Below are the code and all the weights of a small trained network. Each question names an input and a target symbol and asks about switching units off, where a switched-off unit gives its printed mean instead of its output.

import numpy as np


def w(rows, s, z=0):
    codes = np.array(rows[::2]) - 128.0
    scale = np.full(codes.shape[1], s)
    scale[-1] = z or s
    return codes * scale


def norm(h):
    return h / np.sqrt((h * h).mean(-1, keepdims=True) + 1e-5)


def f(y):
    return np.maximum(y, 0)


def softmax(a):
    e = np.exp(a - a.max(-1, keepdims=True))
    return e / e.sum(-1, keepdims=True)


def log_softmax(a):
    a = a - a.max(-1, keepdims=True)
    return a - np.log(np.exp(a).sum(-1, keepdims=True))


def net(x, mask):
    ids = ['αδζηλμξπστ'.index(c) for c in x.split()]
    T = len(ids)
    res = E[ids] + P[:T]
    r = norm(res)
    for j in range(2):
        rows = slice(2 * j, 2 * j + 2)
        q, k, v = (r @ M[0][rows].T for M in (Q, K, V))
        z = softmax(np.where(np.tri(T) > 0, q @ k.T / 2**0.5, -1e9)) @ v
        o = O[0][rows]
        res = res + np.where(mask[j], z, o[:, -1]) @ o[:, :-1]
    y = f(norm(res) @ A[0][:, :-1].T + A[0][:, -1])
    res = res + np.where(mask[2:10], y, B[0][:, -1]) @ B[0][:, :-1]
    return log_softmax(norm(res)[-1] @ U[:, :-1].T + U[:, -1])


Q, K, V, O, A, B = {}, {}, {}, {}, {}, {}
E = w([
[111,92,190,7,148,162],'α',
[138,100,122,124,94,137],'δ',
[187,164,38,154,82,106],'ζ',
[78,156,65,179,142,65],'η',
[118,78,113,97,163,159],'λ',
[82,179,141,69,127,98],'μ',
[72,131,117,33,210,184],'ξ',
[165,160,115,94,99,123],'π',
[37,126,123,55,76,180],'σ',
[176,91,180,145,181,136],'τ',
],0.015)
P = w([
[138,97,132,116,133,47],'0',
[138,84,130,52,104,76],'1',
[134,110,118,71,105,104],'2',
[167,128,124,92,104,135],'3',
[189,141,119,112,106,182],'4',
[219,163,109,135,117,224],'5',
[226,179,96,160,112,253],'6',
],0.0051)
Q[0] = w([
[92,85,97,146,96,127],'H1',
[91,105,167,193,53,77],'H1',
[39,156,131,115,104,146],'H2',
[108,68,3,46,79,162],'H2',
],0.0064)
K[0] = w([
[172,239,129,74,247,138],'H1',
[173,11,182,172,217,68],'H1',
[90,3,245,128,222,108],'H2',
[180,181,239,160,142,80],'H2',
],0.0053)
V[0] = w([
[134,141,60,133,255,198],'H1',
[205,115,120,105,236,36],'H1',
[156,226,158,133,175,150],'H2',
[52,161,133,106,52,90],'H2',
],0.0069)
O[0] = w([
[94,91,64,59,186,87,60],'H1',
[192,212,142,167,187,229,3],'H1',
[45,139,254,81,141,70,6],'H2',
[94,182,62,175,111,170,219],'H2',
],0.0083,0.0037)
A[0] = w([
[115,134,109,136,127,176,125],'N1',
[158,154,122,128,70,83,192],'N2',
[124,110,108,198,103,152,115],'N3',
[139,153,115,133,254,131,171],'N4',
[223,73,111,175,187,86,253],'N5',
[120,86,53,107,144,160,113],'N6',
[65,214,155,65,72,100,137],'N7',
[232,131,129,205,109,12,206],'N8',
],0.0084,0.0022)
B[0] = w([
[140,131,160,127,184,107,180],'N1',
[92,127,140,113,173,254,187],'N2',
[119,64,165,169,135,115,180],'N3',
[134,185,136,172,100,92,166],'N4',
[144,120,167,101,52,66,199],'N5',
[155,118,76,121,171,148,254],'N6',
[144,32,139,178,176,119,245],'N7',
[63,148,142,81,132,109,180],'N8',
],0.0099,0.006)
U = w([
[129,140,189,73,128,125,24],'α',
[196,120,119,221,33,178,67],'δ',
[111,203,119,96,46,136,85],'ζ',
[93,179,112,189,126,94,202],'η',
[218,113,73,129,144,78,166],'λ',
[121,119,175,254,193,160,107],'μ',
[98,172,104,63,200,94,74],'ξ',
[116,198,180,140,132,218,55],'π',
[30,63,64,125,76,115,183],'σ',
[140,133,228,118,96,47,252],'τ',
],0.0093,0.0038)

Each question gives the input, a string of symbols that net reads in full, and the target symbol t.
The units are the heads (2 rows each of Q, K, V and O) and the neurons (one row each of A and B). Each row of codes is followed by its name. A weight is (code - 128) times the scale printed after its matrix; where a second scale follows, it is the last column's (O, A, B and U).
mask holds one flag per unit, heads first, then neurons. A switched-off unit (its flag False) gives its mean, the last column of its rows in O or B, instead of its output. The means were averaged over made-up inputs and are rounded, as every weight is.
A unit's drop is (log p(t) with every unit on - log p(t) with that unit switched off) / (log p(t) with every unit on - log p(t) with every unit switched off).
The circuit of an input: a set's keep is (log p(t) with only the set's units on - log p(t) with every unit switched off) / (log p(t) with every unit on - log p(t) with every unit switched off). Starting from all 10 units, units are removed one at a time, each time the one whose removal leaves the highest keep (on an exact tie, the one counted first), for as long as the keep stays at least 0.8.
circuit, biggest first: the units of the circuit, biggest drop first
unit that matters most: the unit with the biggest drop
top k neurons: the k neurons with the biggest drops, biggest first
heads that matter: for each layer, one digit per head in row order, 1 if its drop is at least 0.15 and else 0, layers parted by /
drop when u is switched off: that unit's drop, to one decimal
input σ σ δ μ δ λ π, target π: unit that matters most -> N2
input σ σ σ σ δ, target σ: heads that matter -> 10
input τ α δ λ, target τ: heads that matter -> 01
input μ σ μ λ σ σ ζ, target σ: heads that matter -> 10
input μ ζ π, target π: heads that matter -> 10
input μ δ λ, target μ: heads that matter -> 11
input δ η δ, target δ: heads that matter -> 11
input μ ζ μ η, target μ: heads that matter -> 11
input λ σ δ η λ τ, target τ: heads that matter -> 00
input ζ δ σ σ σ π, target σ: heads that matter -> 10
input σ σ η π, target σ: circuit, biggest first -> [H1; N8]
input λ λ σ σ π λ ζ, target σ: heads that matter -> 11
input τ λ λ δ, target τ: heads that matter -> 01
input λ ζ δ σ λ α μ, target μ: heads that matter -> 00
input σ λ λ μ ζ, target ζ: top 3 neurons -> [N7; N8; N5]
input λ δ σ μ, target μ: top 2 neurons -> [N7; N2]
input σ σ δ σ σ σ μ, target σ: circuit, biggest first -> [H1]
input σ σ τ, target σ: heads that matter -> 11
input ξ λ τ λ δ ξ δ, target λ: drop when N2 is switched off -> 0.1
input π λ τ, target τ: drop when N5 is switched off -> 0.5
input σ δ λ μ μ ζ, target ζ: drop when N8 is switched off -> 0.5
